Below are the code and all the weights of a small trained network. Each question names an input and a class and asks about switching units off, where a switched-off unit gives its printed mean instead of its output.

import numpy as np


def w(rows, s, z=0):
    codes = np.array(rows[::2]) - 128.0
    scale = np.full(codes.shape[1], s)
    scale[-1] = z or s
    return codes * scale


def norm(h):
    return h / np.sqrt((h * h).mean(-1, keepdims=True) + 1e-5)


def f(y):
    return np.maximum(y, 0)


def log_softmax(a):
    a = a - a.max(-1, keepdims=True)
    return a - np.log(np.exp(a).sum(-1, keepdims=True))


def net(x, mask):
    res = np.array(x, float).reshape(1, 7) / 4 @ E
    u = 0
    for l in range(2):
        y = f(norm(res) @ A[l][:, :-1].T + A[l][:, -1])
        res = res + np.where(mask[u : u + 14], y, B[l][:, -1]) @ B[l][:, :-1]
        u += 14
    return log_softmax(norm(res)[-1] @ U[:, :-1].T + U[:, -1])


A, B = {}, {}
E = w([
[124,138,127,134,127,128,131,133,137,125],'x0',
[155,92,60,97,231,140,117,143,196,126],'x1',
[25,95,62,116,66,142,133,133,132,201],'x2',
[131,123,129,125,127,132,132,128,126,131],'x3',
[165,50,121,163,62,33,113,180,181,94],'x4',
[132,131,142,208,185,75,159,62,166,185],'x5',
[116,84,253,110,123,202,87,157,192,184],'x6',
],0.007)
A[0] = w([
[134,95,71,113,202,163,109,161,141,90,54],'L0N1',
[158,155,168,162,93,127,112,112,106,100,130],'L0N2',
[131,157,87,101,112,121,116,196,81,94,78],'L0N3',
[101,95,145,63,90,165,106,179,135,79,37],'L0N4',
[88,153,168,126,65,145,132,118,84,138,83],'L0N5',
[166,30,115,153,83,75,134,192,142,113,3],'L0N6',
[182,156,162,135,174,168,113,92,117,58,131],'L0N7',
[149,151,14,117,155,109,177,118,70,89,71],'L0N8',
[140,120,137,211,162,77,156,65,137,224,114],'L0N9',
[104,161,127,89,144,134,71,150,92,120,81],'L0N10',
[117,95,107,93,185,166,130,158,190,134,40],'L0N11',
[97,125,214,101,151,169,35,187,194,185,47],'L0N12',
[12,116,65,104,96,153,107,109,125,197,17],'L0N13',
[90,168,113,107,169,205,146,100,75,166,7],'L0N14',
],0.011,0.0037)
B[0] = w([
[97,144,158,52,89,63,165,132,107,197,189],'L0N1',
[111,131,119,73,120,81,146,179,111,182,186],'L0N2',
[120,82,125,97,148,194,180,57,192,97,189],'L0N3',
[127,102,128,111,167,168,199,57,221,97,195],'L0N4',
[147,162,105,50,123,24,133,128,155,203,193],'L0N5',
[45,212,133,168,158,134,14,144,151,75,217],'L0N6',
[157,113,110,132,178,166,135,226,96,96,211],'L0N7',
[171,138,127,176,52,149,118,88,96,173,243],'L0N8',
[95,97,117,56,118,185,185,90,189,76,230],'L0N9',
[99,115,151,114,114,175,155,86,170,95,162],'L0N10',
[131,180,166,55,112,59,143,130,115,202,191],'L0N11',
[217,102,106,205,87,155,125,47,76,149,254],'L0N12',
[160,61,121,160,173,103,153,254,87,82,235],'L0N13',
[45,135,121,135,188,135,16,90,144,100,203],'L0N14',
],0.0092,0.0085)
A[1] = w([
[186,137,81,189,89,146,149,87,87,128,1],'L1N1',
[87,119,139,179,155,124,174,120,157,165,124],'L1N2',
[129,106,156,77,162,174,129,114,103,96,182],'L1N3',
[111,159,180,105,91,81,156,136,103,128,105],'L1N4',
[74,136,52,134,99,129,144,138,108,123,121],'L1N5',
[152,73,108,164,98,160,119,140,120,180,163],'L1N6',
[129,118,124,58,70,132,120,127,98,104,98],'L1N7',
[169,126,115,81,136,61,153,154,125,162,149],'L1N8',
[143,114,135,133,129,172,218,145,164,85,120],'L1N9',
[165,116,134,160,153,156,169,249,110,109,81],'L1N10',
[92,109,114,163,118,103,103,161,178,133,100],'L1N11',
[111,145,119,124,181,138,74,110,119,146,70],'L1N12',
[68,150,119,113,184,165,95,118,72,137,49],'L1N13',
[132,176,84,110,80,118,128,107,109,112,111],'L1N14',
],0.013,0.0043)
B[1] = w([
[185,72,253,167,122,169,127,114,119,146,219],'L1N1',
[129,120,83,64,115,139,173,136,106,94,166],'L1N2',
[75,126,104,175,84,70,155,129,134,108,254],'L1N3',
[111,188,44,98,205,144,96,86,143,191,171],'L1N4',
[207,118,218,129,141,154,147,137,119,130,231],'L1N5',
[183,161,183,156,113,109,163,125,61,118,231],'L1N6',
[131,116,145,129,164,116,149,119,158,157,193],'L1N7',
[93,180,116,104,129,110,98,183,124,254,217],'L1N8',
[84,78,88,78,111,137,155,99,122,96,233],'L1N9',
[137,64,85,136,159,86,142,222,51,106,199],'L1N10',
[119,183,103,142,173,158,105,155,84,107,202],'L1N11',
[111,182,168,182,95,146,44,159,131,122,177],'L1N12',
[154,164,105,146,113,100,89,157,188,84,201],'L1N13',
[125,110,150,149,124,125,103,95,133,167,202],'L1N14',
],0.0095,0.0069)
U = w([
[197,108,196,182,66,162,154,67,105,144,155],'0',
[77,196,107,172,119,137,48,140,168,45,253],'1',
[79,81,78,54,92,149,252,53,198,78,26],'2',
[112,190,107,67,121,93,147,139,139,233,33],'3',
[128,92,106,131,128,113,185,225,53,87,142],'4',
],0.017,0.0019)

Each question gives the input, the list of numbers given to net, and the class t.
The units are the neurons (one row each of A and B). Each row of codes is followed by its name. A weight is (code - 128) times the scale printed after its matrix; where a second scale follows, it is the last column's (A, B and U).
mask holds one flag per neuron, layer by layer. A switched-off neuron (its flag False) gives its mean, the last column of its row in B, instead of its output. The means were averaged over made-up inputs and are rounded, as every weight is.
A unit's drop is (log p(t) with every unit on - log p(t) with that unit switched off) / (log p(t) with every unit on - log p(t) with every unit switched off).
The circuit of an input: a set's keep is (log p(t) with only the set's units on - log p(t) with every unit switched off) / (log p(t) with every unit on - log p(t) with every unit switched off). Starting from the 12 units with the biggest drops (on a tie, the unit counted first), units are removed one at a time, each time the one whose removal leaves the highest keep (on an exact tie, the one counted first), for as long as the keep stays at least 0.8.
units of the circuit, in order: the units of the circuit, biggest drop first
most important unit: the unit with the biggest drop
k most important neurons: the k neurons with the biggest drops, biggest first
k most important neurons of layer l: the k neurons of layer l with the biggest drops, biggest first
input [6,5,-7,-6,-6,-4,6], class 4: 4 most important neurons => (L0N7, L0N6, L0N8, L1N10)
input [0,4,8,-6,-3,4,-2], class 4: units of the circuit, in order => (L0N13)
input [-3,7,-4,5,5,-1,2], class 3: 2 most important neurons of layer 0 => (L0N1, L0N11)
input [-4,-8,-1,8,1,1,-7], class 3: 2 most important neurons of layer 0 => (L0N12, L0N5)
input [3,5,8,-2,-6,-6,-3], class 4: 3 most important neurons of layer 0 => (L0N13, L0N6, L0N9)
input [-2,5,1,-4,5,-6,-2], class 2: 4 most important neurons => (L0N3, L0N4, L0N14, L0N1)
input [1,-7,8,-2,0,-8,-6], class 2: 3 most important neurons => (L0N3, L0N12, L0N4)
input [1,7,-5,2,8,-8,-1], class 1: 2 most important neurons => (L0N6, L0N9)
input [5,0,-7,-6,4,7,5], class 2: units of the circuit, in order => (L0N9, L1N9)
input [6,-6,-7,4,3,-4,2], class 4: 2 most important neurons of layer 0 => (L0N7, L0N11)
input [-8,-5,-7,0,2,5,2], class 4: units of the circuit, in order => (L0N7, L1N10)
input [-8,-6,6,2,3,5,-2], class 3: 2 most important neurons => (L0N5, L0N7)
input [3,6,3,-6,-7,8,-8], class 0: 3 most important neurons => (L0N8, L0N4, L0N6)
input [-1,6,3,7,-2,2,-6], class 0: 2 most important neurons => (L0N8, L0N5)
input [6,-3,4,8,-2,8,-1], class 2: units of the circuit, in order => (L0N9)
input [8,8,-6,8,1,-1,3], class 3: 2 most important neurons => (L0N11, L0N1)
input [7,6,1,0,6,4,0], class 1: 3 most important neurons => (L0N6, L0N5, L0N2)
input [4,5,-2,3,6,-7,7], class 0: 2 most important neurons => (L0N12, L0N9)
input [-6,8,-8,-8,1,5,-2], class 3: 3 most important neurons of layer 0 => (L0N1, L0N13, L0N11)
input [6,2,-7,-3,-3,-7,-4], class 2: most important unit => L0N3
input [-1,-8,-2,3,-1,-5,-7], class 3: 2 most important neurons of layer 0 => (L0N5, L0N12)
input [4,2,7,-1,-6,-5,5], class 4: 3 most important neurons => (L0N13, L0N6, L0N9)
input [-1,8,-7,3,8,3,-2], class 1: 2 most important neurons => (L0N6, L0N13)
